Below are the code and all the weights of a small trained network. Each question names an input and a class and asks about switching units off, where a switched-off unit gives its printed mean instead of its output.

import numpy as np


def w(rows, s, z=0):
    codes = np.array(rows[::2]) - 128.0
    scale = np.full(codes.shape[1], s)
    scale[-1] = z or s
    return codes * scale


def f(y):
    return y / 2 * (1 + np.tanh(0.7978845608 * (y + 0.044715 * y**3)))


def log_softmax(a):
    a = a - a.max(-1, keepdims=True)
    return a - np.log(np.exp(a).sum(-1, keepdims=True))


def net(x, mask):
    res = np.array(x, float).reshape(1, 4) / 4 @ E
    y = f(res @ A[0][:, :-1].T + A[0][:, -1])
    res = res + np.where(mask, y, B[0][:, -1]) @ B[0][:, :-1]
    return log_softmax(res[-1] @ U[:, :-1].T + U[:, -1])


A, B = {}, {}
E = w([
[112,187,153,2,153,84,94,59],'x0',
[68,90,168,144,52,82,17,81],'x1',
[214,192,190,163,137,207,156,70],'x2',
[104,124,39,105,218,109,103,118],'x3',
],0.0069)
A[0] = w([
[35,88,114,110,109,46,49,114,192],'neuron 1',
[144,180,105,74,183,115,123,70,203],'neuron 2',
[154,202,137,103,151,127,131,56,254],'neuron 3',
[132,162,103,80,184,117,150,118,220],'neuron 4',
[119,70,68,159,144,149,171,221,222],'neuron 5',
[151,77,84,198,141,173,166,197,198],'neuron 6',
[162,170,222,140,79,160,142,97,207],'neuron 7',
[161,156,206,148,88,158,141,104,188],'neuron 8',
[138,133,183,145,92,129,111,119,215],'neuron 9',
[166,164,199,129,117,154,135,108,249],'neuron 10',
[71,98,137,126,99,70,2,80,189],'neuron 11',
[159,183,114,101,190,157,148,98,203],'neuron 12',
[42,104,102,56,121,13,99,151,231],'neuron 13',
[145,191,118,84,168,136,142,95,169],'neuron 14',
],0.0085,0.0029)
B[0] = w([
[67,84,149,73,112,62,58,108,241],'neuron 1',
[137,163,132,66,173,151,87,75,211],'neuron 2',
[148,135,171,112,131,183,120,80,214],'neuron 3',
[154,168,112,85,176,141,121,120,199],'neuron 4',
[138,152,57,180,167,71,124,179,227],'neuron 5',
[150,129,69,203,134,111,118,157,230],'neuron 6',
[152,94,203,138,78,191,171,148,217],'neuron 7',
[148,89,195,160,74,167,188,161,199],'neuron 8',
[109,79,168,157,71,152,140,121,176],'neuron 9',
[153,127,173,136,111,176,159,130,204],'neuron 10',
[77,73,183,134,94,127,65,60,244],'neuron 11',
[194,164,124,127,166,160,116,98,205],'neuron 12',
[84,117,135,1,126,65,129,162,255],'neuron 13',
[159,159,134,101,148,154,120,97,189],'neuron 14',
],0.0091,0.0074)
U = w([
[18,48,158,106,103,99,42,57,55],'0',
[148,129,33,255,148,113,138,182,253],'1',
[173,209,126,92,191,178,124,52,138],'2',
[86,137,84,70,152,64,153,215,55],'3',
[150,83,191,169,54,185,206,144,124],'4',
],0.0076,0.0012)

Each question gives the input, the list of numbers given to net, and the class t.
The units are the neurons (one row each of A and B). Each row of codes is followed by its name. A weight is (code - 128) times the scale printed after its matrix; where a second scale follows, it is the last column's (A, B and U).
mask holds one flag per neuron, in row order. A switched-off neuron (its flag False) gives its mean, the last column of its row in B, instead of its output. The means were averaged over made-up inputs and are rounded, as every weight is.
A unit's drop is (log p(t) with every unit on - log p(t) with that unit switched off) / (log p(t) with every unit on - log p(t) with every unit switched off).
The circuit of an input: a set's keep is (log p(t) with only the set's units on - log p(t) with every unit switched off) / (log p(t) with every unit on - log p(t) with every unit switched off). Starting from the 12 units with the biggest drops (on a tie, the unit counted first), units are removed one at a time, each time the one whose removal leaves the highest keep (on an exact tie, the one counted first), for as long as the keep stays at least 0.8.
circuit, biggest first: the units of the circuit, biggest drop first
unit that matters most: the unit with the biggest drop
k most important neurons: the k neurons with the biggest drops, biggest first
drop when u is switched off: that unit's drop, to one decimal
input [0,-8,-5,-5], class 1: unit that matters most => neuron 13
input [8,-8,-7,0], class 2: circuit, biggest first => (neuron 2; neuron 4)
input [-7,3,-5,5], class 3: circuit, biggest first => (neuron 5; neuron 13)
input [-6,-1,-7,-2], class 1: 2 most important neurons => (neuron 6; neuron 5)
input [0,-6,8,-2], class 4: 3 most important neurons => (neuron 8; neuron 7; neuron 10)
input [-8,1,-5,5], class 1: 2 most important neurons => (neuron 6; neuron 5)
input [-8,-3,1,-7], class 1: 2 most important neurons => (neuron 6; neuron 5)
input [0,-2,-2,5], class 3: 2 most important neurons => (neuron 11; neuron 3)
input [6,8,4,-7], class 4: 3 most important neurons => (neuron 7; neuron 8; neuron 10)
input [-3,7,2,-4], class 4: drop when neuron 13 is switched off => 0.2
input [-3,-6,-7,-3], class 1: drop when neuron 6 is switched off => 0.1
input [4,5,7,-6], class 4: drop when neuron 14 is switched off => 0.0
input [-5,-6,4,0], class 1: drop when neuron 6 is switched off => 0.1
input [-1,-1,-4,3], class 3: most important neuron => (neuron 11)
